How the points are linked:
z885: m>z436, j>z805, h>., i>z408, p>., y>z558
z961: m>z905, j>z217, h>., i>z376, p>., y>.
z666: m>z162, j>z649, h>., i>z802, p>z816, y>.
z760: m>z227, j>z813, h>z113, i>z969, p>z42, y>.
z157: m>z275, j>z998, h>z546, i>z127, p>z824, y>z528
z496: m>z469, j>z915, h>., i>z197, p>z520, y>z543
z915: m>z127, j>z161, h>., i>z210, p>z529, y>z546
z747: m>., j>z681, h>z662, i>., p>z357, y>z575
z52: m>z99, j>z403, h>z520, i>z38, p>., y>z572
z309: m>z110, j>z381, h>., i>z393, p>., y>.
z394: m>., j>z898, h>z969, i>z616, p>z201, y>z227
z802: m>z590, j>z808, h>., i>z412, p>z546, y>z666
z492: m>z362, j>z408, h>., i>., p>., y>z529
z161: m>z152, j>z934, h>., i>z90, p>z885, y>z843
z813: m>z992, j>z162, h>z12, i>z571, p>z930, y>.
z323: m>z261, j>z951, h>., i>., p>z197, y>z107
z80: m>., j>z357, h>z406, i>., p>z321, y>z959
z224: m>., j>z80, h>z634, i>., p>z137, y>z50
z292: m>z681, j>z526, h>z155, i>., p>z581, y>z68
z393: m>z824, j>z558, h>., i>z529, p>., y>z309
z529: m>z403, j>z885, h>., i>z492, p>., y>z393
z275: m>., j>z848, h>z157, i>z657, p>z229, y>z25
z805: m>z306, j>z520, h>., i>z316, p>., y>z376
z81: m>., j>z575, h>z707, i>z642, p>z959, y>z898
z934: m>z333, j>z496, h>., i>z752, p>z805, y>z491
z217: m>z129, j>z309, h>., i>z701, p>., y>.
z575: m>., j>z326, h>z796, i>z747, p>z657, y>z468
z567: m>., j>z75, h>z905, i>z267, p>., y>.
z843: m>z998, j>z491, h>., i>z161, p>z558, y>z929
z376: m>z799, j>z701, h>., i>z805, p>., y>z961
z127: m>z657, j>z152, h>z915, i>z950, p>z403, y>z157
z110: m>z366, j>z180, h>z309, i>z824, p>., y>.
z808: m>z570, j>z764, h>., i>z274, p>z843, y>z649
z657: m>., j>z895, h>z127, i>z357, p>z195, y>z275
z964: m>., j>z475, h>z162, i>z468, p>z25, y>.
z68: m>z326, j>z776, h>z274, i>z292, p>z152, y>z570
z833: m>., j>z642, h>z526, i>., p>z224, y>z616
z90: m>z581, j>z752, h>., i>., p>z408, y>z161
z895: m>., j>z50, h>z152, i>z952, p>z124, y>z848
z357: m>., j>z952, h>z950, i>., p>z897, y>z657
z113: m>z760, j>z12, h>., i>z764, p>z128, y>.
z981: m>z38, j>z492, h>., i>., p>., y>z520
z125: m>z419, j>z799, h>z558, i>z436, p>., y>z180
z951: m>z662, j>z155, h>., i>., p>z210, y>z412
z930: m>z973, j>z528, h>z820, i>z607, p>z129, y>.
z848: m>., j>z201, h>z998, i>z895, p>z419, y>z612
z124: m>., j>z497, h>z436, i>z674, p>., y>z419
z128: m>z42, j>z820, h>., i>z491, p>z961, y>.
z412: m>z796, j>z274, h>., i>z951, p>z915, y>z802
z616: m>., j>z81, h>z776, i>z833, p>z50, y>z394
z674: m>., j>z137, h>z386, i>., p>., y>z124
z898: m>., j>z468, h>z571, i>z81, p>z579, y>z992
z497: m>., j>z99, h>z306, i>z137, p>., y>z267
z799: m>z267, j>z572, h>z376, i>z306, p>., y>z905
z590: m>z468, j>z570, h>z802, i>z796, p>z157, y>z162
z107: m>z707, j>z412, h>., i>z323, p>z496, y>z819
z572: m>z14, j>z824, h>z701, i>z52, p>., y>z129
z436: m>z124, j>z306, h>z885, i>z386, p>., y>z125
z764: m>z969, j>z819, h>., i>z639, p>z491, y>z113
z307: m>z612, j>z42, h>z929, i>z998, p>z180, y>.
z819: m>z571, j>z802, h>., i>z107, p>z543, y>z12
z475: m>., j>z227, h>z795, i>z754, p>z612, y>.
z558: m>z125, j>z376, h>., i>z885, p>., y>z381
z366: m>., j>z441, h>z110, i>z229, p>., y>.
z75: m>., j>z366, h>z129, i>z14, p>., y>.
z993: m>z137, j>z38, h>z316, i>., p>., y>z306
z543: m>z607, j>z546, h>., i>z496, p>z701, y>z820
z752: m>z634, j>z197, h>., i>., p>z316, y>z934
z204: m>., j>z973, h>z42, i>z201, p>z567, y>.
z326: m>., j>z616, h>z68, i>z681, p>z895, y>z754
z546: m>z157, j>z843, h>., i>z915, p>z393, y>z816
z929: m>z307, j>z128, h>., i>z843, p>z381, y>.
z441: m>., j>z567, h>z180, i>z419, p>., y>.
z649: m>z795, j>z113, h>., i>z808, p>z929, y>.
z137: m>., j>z321, h>z993, i>., p>., y>z497
z155: m>z292, j>z877, h>., i>., p>z90, y>z274
z210: m>z950, j>z90, h>., i>., p>z492, y>z915
z316: m>z993, j>z981, h>., i>., p>., y>z805
z897: m>., j>z674, h>z362, i>., p>., y>z195
z581: m>z952, j>z634, h>z90, i>., p>z386, y>z152
z199: m>z201, j>z607, h>z491, i>z333, p>z799, y>z42
z99: m>., j>z195, h>z52, i>z321, p>., y>z14
z408: m>z386, j>z316, h>., i>., p>., y>z885
z973: m>., j>z25, h>z930, i>z579, p>z75, y>.
z333: m>z50, j>z469, h>z934, i>z634, p>z306, y>z199
z197: m>z406, j>z210, h>., i>., p>z981, y>z496
z14: m>., j>z229, h>z572, i>z99, p>., y>z75
z274: m>z68, j>z639, h>., i>z155, p>z161, y>z808
z681: m>., j>z833, h>z292, i>., p>z952, y>z326
z607: m>z579, j>z157, h>z543, i>z469, p>z572, y>z930
z38: m>z321, j>z362, h>z981, i>., p>., y>z52
z469: m>z959, j>z127, h>z496, i>z406, p>z52, y>z607
z992: m>., j>z964, h>z813, i>z898, p>z973, y>.
z520: m>z52, j>z529, h>., i>z981, p>., y>z701
z381: m>z180, j>z961, h>., i>z558, p>., y>.
z570: m>z754, j>z969, h>z808, i>z68, p>z998, y>z795
z754: m>., j>z394, h>z570, i>z326, p>z848, y>z475
z152: m>z895, j>z333, h>z161, i>z581, p>z436, y>z998
z321: m>., j>z897, h>z38, i>., p>., y>z99
z579: m>., j>z275, h>z607, i>z959, p>z14, y>z973
z306: m>z497, j>z52, h>z805, i>z993, p>., y>z799
z468: m>., j>z754, h>z590, i>z575, p>z275, y>z964
z25: m>., j>z612, h>z528, i>z275, p>z366, y>.
z129: m>z75, j>z110, h>z217, i>z572, p>., y>.
z261: m>z642, j>z662, h>z323, i>., p>z406, y>z707
z42: m>z204, j>z930, h>z128, i>z199, p>z905, y>.
z526: m>z833, j>z261, h>z877, i>., p>z634, y>z776
z229: m>., j>z419, h>z824, i>z195, p>., y>z366
z820: m>z930, j>z816, h>., i>z543, p>z217, y>.
z969: m>z394, j>z571, h>z764, i>z776, p>z199, y>z760
z528: m>z25, j>z307, h>z816, i>z157, p>z110, y>.
z419: m>., j>z267, h>z125, i>z124, p>., y>z441
z824: m>z229, j>z125, h>z393, i>z403, p>., y>z110
z662: m>z747, j>z292, h>z951, i>., p>z950, y>z796
z12: m>z813, j>z666, h>., i>z819, p>z820, y>.
z386: m>z674, j>z993, h>z408, i>., p>., y>z436
z612: m>., j>z204, h>z307, i>z848, p>z441, y>.
z195: m>., j>z124, h>z403, i>z897, p>., y>z229
z50: m>., j>z959, h>z333, i>z224, p>z497, y>z201
z639: m>z776, j>z107, h>., i>z877, p>z934, y>z764
z201: m>., j>z579, h>z199, i>z50, p>z267, y>z204
z905: m>z567, j>z129, h>z961, i>z799, p>., y>.
z950: m>z357, j>z581, h>z210, i>., p>z362, y>z127
z571: m>z898, j>z590, h>z819, i>z707, p>z607, y>z813
z796: m>z575, j>z68, h>z412, i>z662, p>z127, y>z590
z162: m>z964, j>z795, h>z666, i>z590, p>z528, y>.
z776: m>z616, j>z707, h>z639, i>z526, p>z333, y>z969
z816: m>z528, j>z929, h>., i>z546, p>z309, y>.
z403: m>z195, j>z436, h>z529, i>z362, p>., y>z824
z180: m>z441, j>z905, h>z381, i>z125, p>., y>.
z701: m>z572, j>z393, h>., i>z520, p>., y>z217
z227: m>., j>z992, h>z760, i>z394, p>z204, y>.
z998: m>z848, j>z199, h>z843, i>z152, p>z125, y>z307
z795: m>z475, j>z760, h>z649, i>z570, p>z307, y>.
z634: m>z224, j>z406, h>z752, i>., p>z993, y>z333
z959: m>., j>z657, h>z469, i>z80, p>z99, y>z579
z362: m>z897, j>z386, h>z492, i>., p>., y>z403
z707: m>z81, j>z796, h>z107, i>z261, p>z469, y>z571
z642: m>., j>z747, h>z261, i>., p>z80, y>z81
z491: m>z199, j>z543, h>., i>z934, p>z376, y>z128
z952: m>., j>z224, h>z581, i>., p>z674, y>z895
z406: m>z80, j>z950, h>z197, i>., p>z38, y>z469
z877: m>z526, j>z323, h>., i>., p>z752, y>z639
z267: m>., j>z14, h>z799, i>z497, p>., y>z567

In the rows, zero is written as 51.

The rows follow the links: the fewer symbols apart two points are, the more alike their rows tend to be.

Each row is also shifted at random along 3 hidden directions that mean nothing.

Name the point of each row.
[ 45  50  49  51  42  48  42  47  46  51  51  51  50  53  54  46  56  55  51  55  49  48  54  60  52  45  47  51  47  55  53  49  54  48  52  49  58  45  50  47  51  47  45  50  58  46  54]
point: z634
[ 11  53  54  49  56  52  51  49  49  44  54  52  46  55  49  45  55  48  50  53  49  51  55  48  49  50  51  54  50  52  54  57  52  52  53  50  48  52  53  51  50  50  50  53  43  52  43]
point: z381
[ 43  48  49  53  51  56  52  51  56  54  55  50  46  51  50  56  51  53  55  52  49  51  46  56  54  52  48  56  51  55  47  56  51  43  47  59  44  53  55  51  49  51  54  50  52  55  45]
point: z572
[ 51  56  51  46  46  54  51  47  44  49  58  44  61  52  53  55  48  55  44  49  54  51  48  50  45  45  52  59  52  50  55  34  50  64  52  52  65  46  48  53  62  44  47  54  57  45  47]
point: z386
[ 67  53  50  53  56  52  58  49  49  52  51  44  52  50  45  53  45  47  49  46  58  55  51  44  48  51  56  48  53  44  50  48  44  53  55  48  48  55  50  50  53  51  56  50  49  55  56]
point: z964
[ 60  54  48  52  51  58  50  49  47  52  54  56  39  49  54  64  57  50  54  57  51  47  47  60  50  55  48  56  48  64  48  62  52  46  47  61  46  54  53  46  49  53  50  49  49  54  50]
point: z436
[ 40  54  47  52  52  54  51  50  48  53  53  49  53  49  50  59  46  49  49  45  59  55  50  52  49  53  53  56  51  53  46  48  49  50  48  53  49  51  51  50  55  53  52  47  49  51  51]
point: z229
[ 39  49  55  50  46  51  49  50  53  49  54  43  63  52  52  52  52  55  49  49  46  52  51  52  50  48  46  54  51  46  60  33  49  51  52  55  55  47  51  54  61  47  48  57  62  45  42]
point: z520
[ 58  54  46  45  48  46  51  49  48  56  48  50  55  49  50  45  54  48  53  52  53  50  54  57  50  50  51  46  47  50  47  41  46  51  53  46  56  55  49  46  52  47  53  49  62  51  59]
point: z394
[ 42  52  51  51  46  48  46  50  52  50  48  52  49  52  54  40  58  57  52  56  47  47  57  58  53  50  48  47  49  49  55  50  54  50  55  44  53  45  54  51  43  47  46  54  58  43  51]
point: z877
[ 64  47  46  53  53  58  50  52  56  58  56  51  53  46  55  62  48  52  53  51  52  50  43  55  53  53  53  55  51  51  47  53  52  44  46  59  50  52  51  54  55  53  50  47  50  50  47]
point: z99
[ 43  46  52  51  49  48  45  52  59  54  48  49  55  50  51  50  51  55  54  51  48  47  54  53  54  51  49  49  50  46  51  50  54  43  51  48  47  48  53  54  49  51  48  51  58  48  51]
point: z469
[ 32  47  49  50  52  50  54  50  54  54  53  46  62  53  50  48  48  50  52  44  47  57  55  47  55  51  52  49  51  41  55  42  46  45  53  48  52  53  52  55  54  49  55  50  58  51  53]
point: z607
[ 34  52  54  45  50  52  60  48  48  49  59  49  62  53  49  50  53  49  46  52  47  54  53  49  48  45  49  55  49  42  60  35  44  57  53  49  62  53  50  51  62  45  55  55  54  52  42]
point: z961
[ 64  53  49  51  47  52  46  51  47  52  52  45  57  50  53  54  46  58  47  42  53  50  49  45  47  48  52  51  54  47  55  41  55  54  53  51  53  42  52  55  60  50  48  51  50  42  51]
point: z950
[ 38  49  47  47  49  48  57  52  49  57  46  47  60  49  48  37  43  50  52  49  56  52  58  47  50  45  51  45  51  41  52  36  48  53  57  44  56  50  48  51  54  45  51  49  59  48  57]
point: z898
[ 48  51  49  52  47  51  49  53  47  55  52  47  50  47  54  58  46  52  47  46  58  47  49  55  49  54  52  57  52  56  48  43  51  51  46  56  51  49  51  49  54  49  48  48  54  46  53]
point: z195
[ 44  55  52  45  57  48  54  50  49  50  50  50  65  50  46  44  42  47  43  45  60  59  53  36  46  42  59  47  50  38  51  41  43  62  57  43  61  52  42  57  61  47  56  53  41  49  55]
point: z475
[ 58  47  50  50  49  51  45  52  55  52  54  47  59  53  53  51  52  56  53  48  49  47  51  50  53  46  53  50  51  47  50  45  54  51  50  50  53  44  50  58  55  51  45  53  54  46  52]
point: z406
[ 35  49  48  52  59  50  54  52  52  56  51  51  52  50  46  48  43  48  50  41  57  57  50  40  48  51  56  52  54  46  48  52  49  54  52  47  44  53  50  53  50  51  55  49  43  54  54]
point: z25
[ 47  50  48  55  50  48  57  50  43  52  51  44  48  49  49  50  55  45  50  51  53  53  56  57  49  62  43  52  54  59  51  43  48  52  53  53  47  62  57  38  48  49  50  50  64  53  54]
point: z528
[ 62  56  57  53  51  53  47  48  46  42  52  52  46  53  51  52  58  51  49  51  45  49  50  53  50  51  46  50  51  57  55  54  52  53  48  52  50  48  54  48  49  52  50  56  46  50  46]
point: z161
[ 39  53  50  46  59  52  56  52  56  54  52  52  55  48  46  49  44  46  52  52  55  56  48  43  49  48  58  50  49  45  47  57  46  51  52  48  52  52  44  55  53  50  56  49  43  54  56]
point: z204
[ 77  50  49  51  51  47  55  50  49  51  48  43  60  52  48  49  50  44  50  49  50  54  52  55  52  55  45  47  49  48  54  32  40  47  51  48  58  59  50  43  52  45  56  52  70  53  56]
point: z813
[ 42  56  56  45  54  55  56  49  49  44  59  51  60  54  51  54  49  50  45  49  49  56  46  45  45  45  54  56  53  49  59  43  48  61  51  50  58  51  51  52  60  49  54  57  43  52  42]
point: z558
[ 28  53  47  50  50  53  46  51  52  56  54  50  54  52  53  53  43  54  47  45  57  50  52  42  48  46  58  52  53  48  50  48  59  53  49  51  48  46  46  60  55  51  47  52  41  46  49]
point: z897
[ 38  51  53  50  58  55  55  49  51  49  58  55  50  49  49  55  48  49  50  53  49  56  47  47  47  51  55  56  52  49  53  59  47  53  50  54  49  57  48  53  52  52  56  50  41  53  46]
point: z180
[ 56  47  51  53  47  55  49  48  47  48  53  49  47  52  52  56  58  48  52  57  45  49  48  65  52  56  38  57  46  61  54  50  50  44  47  58  51  52  51  42  49  51  48  51  64  52  48]
point: z376
[ 57  52  55  53  50  47  50  49  44  48  45  47  50  53  53  46  56  53  48  50  45  50  54  50  51  54  43  47  53  55  52  47  52  51  52  45  49  53  56  47  45  49  49  53  55  51  52]
point: z412
[ 54  53  59  48  55  57  52  52  54  41  58  53  50  55  51  59  50  50  47  45  49  52  43  49  47  43  56  55  52  49  54  57  52  57  49  53  52  44  52  55  59  51  54  58  34  50  42]
point: z885
[ 24  46  47  49  51  50  53  50  56  57  55  51  57  48  54  50  45  52  51  49  57  50  48  49  52  50  54  55  54  48  50  52  49  52  52  51  51  50  48  54  53  55  51  46  50  52  52]
point: z14
[ 55  55  50  51  44  46  43  49  46  45  46  49  44  55  53  48  58  52  49  56  47  47  55  55  50  53  45  46  49  55  54  54  58  50  53  48  50  48  51  46  42  49  47  52  54  44  52]
point: z155
[ 40  51  50  55  48  42  51  51  48  48  42  50  46  52  49  44  58  50  54  55  45  47  56  56  53  60  45  48  50  57  53  49  49  47  55  44  44  59  56  42  40  50  49  52  62  53  55]
point: z666
[ 41  54  45  47  51  53  54  49  46  57  55  49  53  46  50  53  48  53  46  52  58  52  49  51  47  48  56  56  50  52  50  42  46  57  51  53  55  51  47  48  58  46  51  49  53  49  51]
point: z419
[ 76  48  53  52  53  51  53  55  55  49  47  49  52  53  47  54  53  45  50  52  46  52  49  51  51  55  47  49  51  49  54  51  43  47  53  49  50  56  55  47  49  51  58  52  54  57  52]
point: z12
[ 63  51  57  55  51  51  49  51  50  44  51  46  49  53  50  55  54  53  48  48  45  48  52  51  51  54  45  52  52  55  54  47  53  53  50  52  50  48  57  48  52  54  53  56  50  48  45]
point: z915

Start here and follow the symbols in turn, left to right. Where do you end up?
Answer with the point's name.
[ 61  47  47  54  48  51  50  51  52  53  46  49  50  51  50  46  54  52  56  49  49  49  54  54  54  57  47  44  52  51  51  51  56  43  55  46  45  51  54  48  41  53  50  49  60  46  59]
p h j j => z161
[ 42  56  53  47  48  49  53  48  41  44  53  46  55  55  51  49  56  50  48  52  46  50  53  52  46  48  47  54  50  51  59  40  44  61  54  49  59  53  50  48  55  48  49  58  53  48  45]
y j p i => z376
[ 41  52  49  52  51  55  45  52  52  48  54  57  45  50  54  54  45  57  49  51  56  49  46  47  50  46  58  55  51  48  44  64  62  50  46  54  48  44  48  57  53  55  48  50  36  51  51]
h y j => z306
[ 17  53  52  49  59  48  54  53  53  47  51  57  46  51  45  44  50  48  48  54  53  56  56  43  46  50  55  53  51  50  51  59  49  54  53  44  48  53  50  52  46  54  57  52  39  58  50]
j p j => z129
[ 59  52  55  54  53  46  51  54  54  48  44  52  53  52  53  48  48  50  52  44  54  49  51  41  52  50  52  42  54  46  50  57  53  54  53  45  47  48  55  55  47  52  53  53  40  50  55]
j p h i => z90
[ 49  56  56  49  47  49  46  51  46  43  49  47  54  53  51  50  54  57  49  50  46  50  52  50  46  41  50  53  51  52  58  43  56  58  53  48  56  43  50  52  54  49  47  55  47  42  46]
m j m h y => z333
[ 48  51  46  47  52  49  53  48  52  57  52  54  55  47  48  48  46  52  51  54  57  51  53  49  51  48  55  51  49  49  48  52  46  51  53  50  56  51  44  48  50  48  55  46  54  54  56]
p i h => z306
[ 39  53  50  57  53  50  50  55  57  57  52  57  41  50  47  49  43  48  51  45  60  52  49  45  51  56  58  51  55  53  41  65  54  51  49  49  40  53  52  54  44  60  50  45  39  55  56]
h i => z127
[ 84  49  49  47  51  55  55  45  52  54  55  55  52  50  49  59  59  46  54  63  46  52  48  63  55  54  47  52  45  57  52  53  44  47  47  60  54  58  48  44  50  45  54  48  59  58  54]
i m => z50
[ 24  50  51  47  52  46  55  49  51  47  52  51  50  50  50  45  57  47  51  57  47  52  58  51  52  49  48  49  47  49  54  50  47  49  53  48  54  55  50  50  47  49  52  54  57  53  45]
m i j j j => z998
[ 49  53  50  52  54  45  53  51  48  50  46  54  48  49  46  44  53  46  49  52  54  52  55  52  50  54  47  49  49  54  50  57  45  52  51  45  47  58  52  46  41  50  55  51  50  57  53]
p j p h j => z217
[ 50  47  55  50  50  51  48  46  53  43  52  52  48  55  52  50  57  53  52  57  44  52  53  57  53  48  46  49  49  55  54  55  54  45  50  52  51  51  51  50  47  48  50  55  56  50  44]
j m p h => z520
[ 54  44  54  47  52  52  47  52  57  50  56  55  53  52  54  57  49  57  52  54  49  51  45  47  50  44  55  56  52  50  49  59  55  51  48  54  55  42  48  60  55  54  49  54  43  48  44]
h j m m => z321
[ 40  52  52  54  54  45  54  55  52  49  43  48  47  51  47  41  49  50  52  45  50  52  55  38  49  54  49  44  54  47  49  56  54  51  54  43  45  50  56  54  45  52  51  52  44  51  55]
m y i i i => z747
[ 40  56  50  50  48  53  51  49  45  50  54  51  50  51  52  54  53  50  50  53  52  52  48  58  48  52  49  56  49  57  49  49  48  52  47  55  50  52  48  45  52  47  51  50  53  52  50]
i h y => z558
[ 47  54  55  48  52  52  59  51  48  43  51  45  57  52  46  52  48  46  49  44  48  55  50  43  49  51  52  53  55  45  56  39  41  57  55  48  54  55  53  50  58  50  56  57  50  54  45]
i j p m => z125
[ 57  51  46  48  45  45  46  47  44  53  47  47  58  55  52  45  55  56  49  56  51  48  54  54  50  48  47  44  46  48  52  40  53  51  55  45  59  44  49  51  51  46  47  51  63  44  55]
p j y => z469
[ 69  54  57  47  52  48  54  50  48  42  49  53  51  53  49  50  53  48  49  52  48  55  52  51  52  51  50  45  50  52  54  50  49  56  54  46  51  55  54  49  49  52  54  54  46  55  51]
y m i => z570
